Look-ups in named tables: a row name and a column name give one cell, copied from the table.

binepo =
         somiro  pimope    zik    mas  vasago  talavun  gozig  karuleg    ril
vog       92.26   82.83  61.06  72.97   53.76    12.76  49.25    46.00  72.27
fisa      63.43   71.03  50.40  61.96   68.16    56.83  45.55    61.95  52.77
vavogeb   61.54   48.26  48.50  57.20   63.69    52.47  69.05    45.99  60.27

What is the mas of vavogeb in binepo? 57.20
What is the talavun of vavogeb in binepo? 52.47
What is the zik of fisa in binepo? 50.40
What is the vasago of vog in binepo? 53.76
What is the mas of vog in binepo? 72.97
What is the talavun of fisa in binepo? 56.83
What is the zik of vog in binepo? 61.06
What is the pimope of vavogeb in binepo? 48.26
Row with the largest talavun: fisa

zadi
         nal  didupo  laside  kedakub  dodef  fepifem  fetu  bar  zufa
rakagud  193     183     174      171    185      189   164  186   151
nobare   206     189     143      169    199      179   156  191   146
gesabif  204     199     129      169    198      181   155  185   148
pavepi   209     187     137      163    200      187   157  184   147
gib      158     176      87       91    169      232   134  165     6
sis      201     193     134      158    202      188   153  186   144
kotalap  161     194      55       92    182      209   151  162    57
koz      119     141     110      132    163      158   103   97    70
muvefol  154     178      51      101    178      173   142  127   105

pavepi, bar -> 184
pavepi, nal -> 209
pavepi, zufa -> 147
sis, laside -> 134
nobare, bar -> 191
sis, fetu -> 153
pavepi, dodef -> 200
gib, kedakub -> 91
gib, didupo -> 176
koz, laside -> 110
gesabif, didupo -> 199
pavepi, fetu -> 157
gesabif, fepifem -> 181
muvefol, zufa -> 105
sis, zufa -> 144
nobare, didupo -> 189
nobare, zufa -> 146
pavepi, didupo -> 187

ner:
	sep	tovos	pemiz	zop
nafu	96727	77393	73643	-39349
kegiku	86409	88964	-52617	-35311
tuduter	32285	635	-58847	22505
didop	60902	13734	-66087	64961
budapi	-76513	379	-29680	42158
nik	-3820	89111	45510	68832
led	6260	-48030	86671	-47237
zanezo	95400	-38183	21793	4971
vit	73264	-52743	-17821	-11974
ruzuk	-81975	43822	-32689	92277
moki	-65136	50226	-21953	-46440

tovos of led is -48030
tovos of nik is 89111
zop of kegiku is -35311
pemiz of ruzuk is -32689
pemiz of moki is -21953
tovos of moki is 50226
pemiz of nafu is 73643
sep of ruzuk is -81975
zop of moki is -46440
pemiz of budapi is -29680
sep of budapi is -76513
tovos of tuduter is 635
Row with the largest tovos: nik

ruli =
           keb   fizof     tel    tumo     baf    gur
noz      60039   35197   39306  -67506  -23924  73606
sazil    -6991   26293    -675   37055  -84552  69994
gefesal   2071  -31713   88155   79403  -83563  68255
lol      37178   20659   26888  -10004  -47527  69291
muvaru   23384   40622  -12095  -33753  -41270  83863
gul      39746   16405   46943  -20203  -41956  71503
kep      11121    6257   28004   18107  -66953  75153
panarop  61424   -3797   73808  -28841  -22820  68483
nolitug  49107   13308   50938  -30839  -27682  76570
gipo     37376   -4518   64768   12688  -46173  74162
mav      45938   39390    1531  -46702  -39851  80210

fizof of mav is 39390
baf of lol is -47527
baf of nolitug is -27682
tel of sazil is -675
keb of noz is 60039
tel of panarop is 73808
baf of noz is -23924
tel of kep is 28004
tel of nolitug is 50938
gur of mav is 80210
tel of gefesal is 88155
tumo of panarop is -28841
baf of panarop is -22820
gur of gipo is 74162
keb of muvaru is 23384
keb of gefesal is 2071
fizof of gipo is -4518

kiliba.tsv
	vezirog	ramine	bamud	teze	gosikek	vumovu
lazifa	97	108	120	75	96	128
gines	201	58	206	48	82	57
gol	96	103	87	66	101	146
sibopa	154	98	148	100	110	90

What is the ramine of gol in kiliba? 103
What is the vezirog of gines in kiliba? 201
What is the gosikek of sibopa in kiliba? 110
What is the vezirog of sibopa in kiliba? 154
What is the vumovu of lazifa in kiliba? 128
What is the vumovu of gines in kiliba? 57
What is the teze of sibopa in kiliba? 100
What is the gosikek of gol in kiliba? 101
What is the teze of gol in kiliba? 66
What is the vezirog of gol in kiliba? 96
What is the teze of gines in kiliba? 48
What is the bamud of sibopa in kiliba? 148
What is the ramine of sibopa in kiliba? 98
What is the bamud of gol in kiliba? 87
What is the ramine of lazifa in kiliba? 108
What is the vumovu of sibopa in kiliba? 90
What is the ramine of gines in kiliba? 58
What is the bamud of lazifa in kiliba? 120
What is the bamud of gines in kiliba? 206
Which row has the largest bamud? gines

